Each row was made from one path, in order. Every step used is in the known rows, and no mark comes twice. Write each row's path.
Each row is shifted at random along 5 fixed directions that mean nothing.
Known rows:
p h f g z k: [ 106  275  -57   75  131   37  183 -297 -110 -152   -8  -62   -2  195
 -207  -89  -87   11 -138   22  -77  -75  -64  107  -40  224   -2   99
 -126   46 -154  138  112  137  134  170   20  -45   62   41  180  175
  -45 -117  269]
k z x f g p q: [ 181  314  190  359  376 -571    1  -56 -143 -358   53  470 -358  265
  -54 -410   21 -377  392   12 -503   55 -504  153 -419 -313  221  -46
 -238 -232   39 -143  104  557  -24  -18   23 -282  157  279 -129  152
  289  -52 -713]
q x u z k: [  -4  -74 -175 -239 -212   49  -27 -295  237  -88 -270 -191  169  104
 -268  102   -8    7 -311  -29 -293  -17  115  -20 -104  284  -24  168
  160  -24 -214 -120  -31   21 -139  415  238  364  -86  153    0  -36
   19 -288  339]
f g p x u: [ 135   33  167  168   84  -64  139  196 -376  -99  238  197 -116  158
   82  -74  -51 -143  135   23  238    3 -104   88  109  -79    6 -116
 -203 -231   38  -16   73   36  304 -302 -117 -262  131  -35  -54  115
 -198  253  -51]
u h x f: [-128  101   50   73  375 -168  -44  124  193 -188  104  165   84   92
 -285 -140  -38 -110   86  -52  -63  -48 -164   78 -217  -39  -18   70
 -179  159 -111   13 -120  232  -39  182 -150  -89  266 -119  138  -71
   -2   -1 -103]
g z x f: [  30  -82  170 -177 -114 -122   50  196   93  172  -86 -357  461  -21
 -431  392  119  240 -224   98 -258 -340  418  237 -124  193   17  148
  126   10 -288  354  -45 -348   37  471  192  390  153 -129  185  116
  102  104  791]
p h x u z k: [  29 -142 -134 -213 -270  -34   54 -163   56 -239 -106   60  163  314
 -230  235 -203   12 -282 -154  -94  -11  108  -71 -111  357  -49  146
  119  -69 -209 -257 -172   78  -41   58  287  372 -133  136 -152 -148
  -27 -375  166]
g x u h f z: [ -81  -36  130  -84  -84 -150  -99  367  122   -9  -51  152   93  123
  -23  100   10 -191  210  -97  -12   10 -123  -93   92   14    6  -96
   85   64  111  -54 -213  138  -92 -110   44  133   42   16 -123 -261
  230  114 -133]
q h f g p: [ -40   82  -49   19   94  145  148  -44 -198  278  155  -60 -203 -335
  385   93 -154  285 -206   -1  311   12  322  -82   93   44  -30 -136
   74   66   14  186    4 -490  110 -228 -111  -61 -187 -217   59  228
 -303 -122   16]
g x f z u h: [-109  218   25  182 -228  126   83  449  108  200 -109 -172 -118    3
  192  -90  161 -138  161   -9  120 -151 -113  186  -20   71   23   46
 -182  -12   36  330  127  204   66  206 -277 -229  202 -174  191   31
   61  529  251]
f g x u z k p q h: [ -33   66   32  130 -456 -138  188  -67  -98 -152  -93  342 -131  -25
  260   38  -39  -62  199 -108   24  -62 -148   94 -366   -8  122 -137
 -115 -250   10  -96  137  213   28  -49   20 -178  -15  199  -83   -2
  193 -136 -308]
u h x f z k: [  84  -60  -55  -83   41   90   61  176 -199  -78  -37  105  193  471
 -170   66 -100  -38  -71  -90  229   34  -91 -130  320  -44  -52   24
  -28   97   -5   18    8   20  108 -138  -78  -58  -14   12   28  -68
  -82   20   99]
p f g x: [ 120  231  179   42  508   34    1   33 -112   38  173  -52 -154 -181
   45  -81   44   -8  269   99  -81   95  -19 -107  178 -291  -13  -47
  -33   31  181   60   -3  -96    8 -143  -50  -85   93   33  -58   46
  -91   78 -216]
h x u z f g p q k: [  38   39 -117   69 -158  -29  383 -166 -268 -109  -82  169 -174   74
   49   -8 -121   29 -102 -102  177 -141  -12   86 -167  213   32 -105
 -147  -66 -196  -67  170 -115  204  160   -9 -196   17  -26  131  167
  -76 -158  189]
f g z k: [ 124   98 -159  -66  375   73 -190 -458   32 -109   40   36  -72  189
   23 -230  -80  -48 -102   90 -169  219  -80 -263  212 -112  -12  135
  101  104  107 -171  -59  108 -135 -153  165  129 -186  213 -141  -27
  -53 -288 -298]
q u z k: [  54  -11 -134  -31 -482  147  117 -301 -145   68 -300  -11 -107  292
  -67  -15  107  -87   72  -40   98  -14 -170   -4  219   76   61  -67
  -14  -68   81   50  145   39   22   94  -49 -101   24  108   61  118
   18  115  217]
q x f g: [   6  304   98   94  364   79  -30   87   27  165  -81 -337  -34 -150
 -328 -121  289  -52  185  217 -114  -27  -39  115   80 -255   76 -129
  -90   88   69  401  263 -265   41  475 -234 -229  188  -97  419  354
   -2  341  340]
x f g p: [  18  172   86   25  417 -252  -16  -89    7    7  103  -16  -93  -61
 -116  -32  -53   61 -137   98 -345   85  181   12 -204  -89   80  -23
   98  -52  -65   39  -67 -193  -53  143  118  179 -100   33  -39  277
  -83 -173  -91]
k p h x u f: [-159 -322   41  -62 -334   26  -85  141  119  109  -36  -94   71 -194
  -81  232   61  121   34  -71  193  -38  148   11  -29   53  -37  -29
   80   39   39   18 -133 -136  -95  -24   14  116  -15 -131 -101 -162
   54  145   95]
x f g z u h: [ -53  120  -54  128  -79   59  -79  183   24   68  155   72 -249  142
  413 -102  -26 -127  150  -54  235    5  -97  -83   99  -17    0   17
  -47   31  209   42 -100  190   -7 -323 -125  -82  -13  -83  -43 -106
    1  254 -238]
h f g p q k z u x: [  64 -177   49  -86 -503 -229  288   12 -195 -174   39  113 -168  184
 -274  451 -123   25  -40 -232  -27 -224   65  145 -204  418  -51 -114
   89  -61 -257  -82  -91   -3  141  -10  125  197   53   -6  -61 -106
  -15 -165  205]
h f g x u: [ -34   61  194   69  371 -209 -183   80  235 -102    2   14   23  -56
 -104 -158  111 -244  193  124 -326   85 -112   51 -102 -112   35   25
   -9 -126   37   15  -53  133  -89  210  110   26  145   58  -57  -35
  142  150 -132]
f z k p h: [ -59  174 -114  123 -394  343  220 -115   25  134  -65 -378  101 -531
  -13  -10   -5  364 -353  130   74 -169  230  326 -344  311  -35  218
 -191  -31 -260  293  335  -64  152  397 -120 -156  -64 -143  306  309
 -123  -43  569]
f g z x: [ 182   87 -143   72  319  178   74   24  -88   36  323 -175   16 -181
  135  -30 -215  123 -257   24  135 -117  177    2  167  187 -180  175
   -2  175 -228  104  -31  -42  219 -217  -38   18    7 -280  143   -8
 -342 -112  171]
h f z k: [  41    0 -137 -134   -4  -28   24  -94  -11 -174  -61   49  167  259
 -225   46 -194   14 -291  -88   11   13  -12 -101   71  221  -62  126
   62  100 -170  -49  -67   43   20   62  113  164 -116   67   32  -58
  -53 -333  139]
x u h f: [ -86  -83   -3   96 -220   40   26  212 -184   12  177  310 -212  125
  293   43 -152  -19  133 -186  633  -23 -105 -126  193   52  -47  -97
 -102   75  170  117 -135  -32  108 -449 -227 -270   33 -229   52 -103
  -87  131 -209]
z x f g p: [ 128  210   96  245  645  -61   25   77 -252   53  261   80 -189   67
  124 -312  -19  -50   81   90   47  132  -97  -10  167 -370   19  -82
 -108   32  105  145   84  -52  136 -268 -229 -317   43 -135   73  269
 -249  156 -310]
q k z f g p: [ 123  129   96  176  132   31   58  -80 -328  294  -20  -60 -237   -2
  112 -151  185   10  227  147   62   79  -80  -10  294 -392   99 -227
  -14   25  280  284  211 -251   80 -152 -203 -337  -16  -15  107  368
  -61  304 -101]
q k z x f g: [  50  310  219  208  486   42 -228   18   71  197 -208 -346  -76   45
 -450 -337  522 -219  445  315 -320   12 -330  131  201 -567  161 -125
 -102  103  254  443  377  -48  -80  477 -266 -401  277   24  403  356
  215  578  165]
g p u x: [  -7   23  -71  149  -80  111  143   23  -38   23   74  -14 -193 -268
  140 -104   42   15   78  -57   83  -71  -66  168  -75  139  -55  -11
 -193  -53  -62  -26   42  172  105   -2 -186 -209  168 -200   -7   31
 -213  138   -5]
q h x u: [-149 -333   47 -119 -529  165 -101  221   71  350 -254  -51   67 -233
  163  282  134   51  136   55  303  -67  215  -29  144   24   37  -93
   60 -151  127  110   35 -397  -33   78   21  -13   -2  -85  -87  -76
   52  283  242]
f z x u h: [-104   94  -34  192 -278  394   -1  469  118  404 -211 -356 -107 -258
  240  -75  244  -24   69   74  265 -134   31  156  127   46    7   78
 -157  -25   43  485  282  -24   72  318 -350 -363  142 -296  280  146
  -53  659  458]
z k p f g x u: [  32   61  245   10   61 -168   51   89   83  -18 -138 -260  192  -53
 -384  134  166  -39   10  164 -401  -68  134  254 -204   35   63   53
   10 -240 -148  191  159  -87   45  549  138  109  142  101   79  198
  118  196  435]
k p x u: [  10 -122  -46   32  184  -49 -122 -117   16 -306  411  224   64 -142
  159 -187 -233  -27 -184   11  109  109  -37  -40 -127   30 -134  138
  -69  -67  -97 -367 -133  234   89 -366   51   18  -64   19 -162 -185
 -226 -278 -367]
g x u f z k p: [  60 -147   52   17 -145   21  -54  -57  -28   86 -160 -124  119   69
 -298  -21  205   18   42  145 -166  145  -71   54  101 -305   34    5
   63   -5   55   70  203   12  -53  157  -53  -83  -45  143   21  103
  104  130    1]
h f g x u z k p: [  46 -168 -141 -107  204    5 -107 -338   39 -203  230   74  101   64
  -48  -25 -188  100 -273  -12  -58  264   40 -195   38 -117 -133   83
  205  151  -50 -320 -125   39  -81 -306   85  168 -265  102  -92 -133
 -141 -484 -409]
f g z u: [ -26  288  -91  149   96 -136  -78 -178  254  -54   67 -143 -142  -18
  110 -295    1 -225  -28  105 -234  -64 -118  157 -180  231    1  158
  -57    0  -82  -11  -19  303   -1  154   68   96   59  -12   65    2
   30   35    9]

Which path is each row?
[ -26 -186  114   66 -207   30  -63  256   -2   45 -140   48  125   52
 -100    0  118 -144  209   70  108   33 -116  103   64  -83   28  -22
 -119 -151   77   -7  121   67   56   38  -58 -195  103    0  -47  -60
  103  328   55] : f z k p h x u
[-147   68  117   60   83 -260  -56  229  303 -159  -89   28  166    3
 -259 -131   51 -268  133  -79 -293  -45 -226  168 -251  128   13  -14
  -48   41  -93 -119 -134  445 -100  211   39  129  158   -5  -86 -190
  216  131  -30] : g p h x u f z
[  53  234 -226  116  246  385  160 -215 -160   44   34 -241   80  164
  220 -326    5   20 -200   14  297  -22 -124   60  303   27  -93   64
 -189  131  -19  113  218   60  210  -86 -304 -316   48 -195  292  184
 -296  133  241] : x f g p u z k
[ -93 -182   87   -5  147  -80 -185  117   53  -29   50  225   89  121
  -79  -67  104  -55  299    6   78   55 -179  -75   61 -379   39  -83
  -79   74  208 -149  -90   61 -114 -137 -107 -140  146   11  -46 -152
  154  130 -320] : q k p u h x f
[ -67   67 -315  -39   71  483   46 -375    3  191  -82 -193  -82 -152
  541 -275   -1  105 -228  -39  361   94  -31 -153  341   77 -100   12
   13  201   86    3  131  -82  -12 -195 -219 -201 -141 -118  124  -10
 -217  -40   16] : h f g p q u z k
[  74 -299   28 -258 -118  -84  -32    0 -131  -63   75  160  266  122
  -15  229  -36  145  -24  -60   77   -8  119 -148   77 -197  -13  -57
  136   21   50 -188 -123 -218  -48 -247  121  200  -70  111 -105 -166
   97 -212 -125] : u z k p q x f
[  28    0   57  -92 -131 -372    1   83  142 -346 -255  178  162  428
 -552   95  -40 -251   13 -127 -425  -30 -219   65 -235  180   74   40
   25 -106 -186 -110  -68  377  -87  411  218  222   96  283  -27 -100
  300 -178  107] : q x u h f z k
[-101 -177  -60 -256   97  -55  -28  318  111  -42  211   35  451  -37
  120  266 -281  115 -293 -133  102  -85  271  -99   22  245 -150   31
  163  139 -164 -273 -356  -91   32 -270  154  433 -122 -151 -160 -328
  -63 -245   80] : g p u h x f z
[  16   45  -65   91   52    2  144 -240 -162  -78  -59  189 -324   24
  154 -229   16   -6   29   -8   68   -8 -134  -12 -106  -78   77  -62
 -137  -71    5 -109  194  -34   30   86  -27 -257   -8   72    9  120
  -14  -86 -138] : z u x f g p q k
[-135  -26    7   25  -31   34  -58   64  204   63  -19  -26 -141 -390
  189  -11  139   14  190  -73  -79    1  -30   43 -133   30    0 -103
  -16  -22   83 -108  -86  117 -141    4  -62  -24   85  -72 -120 -131
   17   64 -196] : q h f g p u x
[  28 -239 -113 -128  157  -45 -265 -352  140 -145  179  128   51  -54
   36  -45 -113   81 -133   39 -177  292   17 -242    9 -226  -67   59
  238  115   82 -369 -139  110 -214 -301  158  205 -271  229 -199 -206
   48 -438 -560] : q x u h f g z k p
[ -78   47  -65   88  110  283   66  -30   95  113    0 -181  -57 -384
  -74  -66   47  137   59   47  109   10    1   92  -48    8  -75   27
 -159  210  -46   45  110   30    6   80 -223 -219  108 -155  130  -30
  -89   50   59] : u f g z k p h x
[ 149  190   53   86   76 -320  143 -146  -82 -374 -101  238  -80  475
 -334  -56  -49 -273  135  -75 -349  -34 -290  108 -206  113  103   -9
 -119 -132 -121  -69   50  428   47  227  132   -2  166  273   13   37
  236  -96  -32] : p q x u h f g z k
[ -81  112   36  116  270  154 -131   -8  128   83  204  -24  -50 -443
  554 -292    3   86   67   28   24   74   -7  -18  -78 -124  -14   15
  -49  -11  197  -96  -69  146 -100 -386  -47  -88  -69  -80 -137  -72
  -25   58 -364] : q u z x f g p h
[-149  -63 -175  -37 -426  126  220 -155 -120  -37  118  244  -21 -180
  443  137 -282  258 -206 -257  606 -146   78  -61  -99  303  -95  -54
  -43  151  -90  -17  -69 -113  100 -365 -127 -118 -115 -171  107 -147
 -109 -395 -107] : u z k p q h f
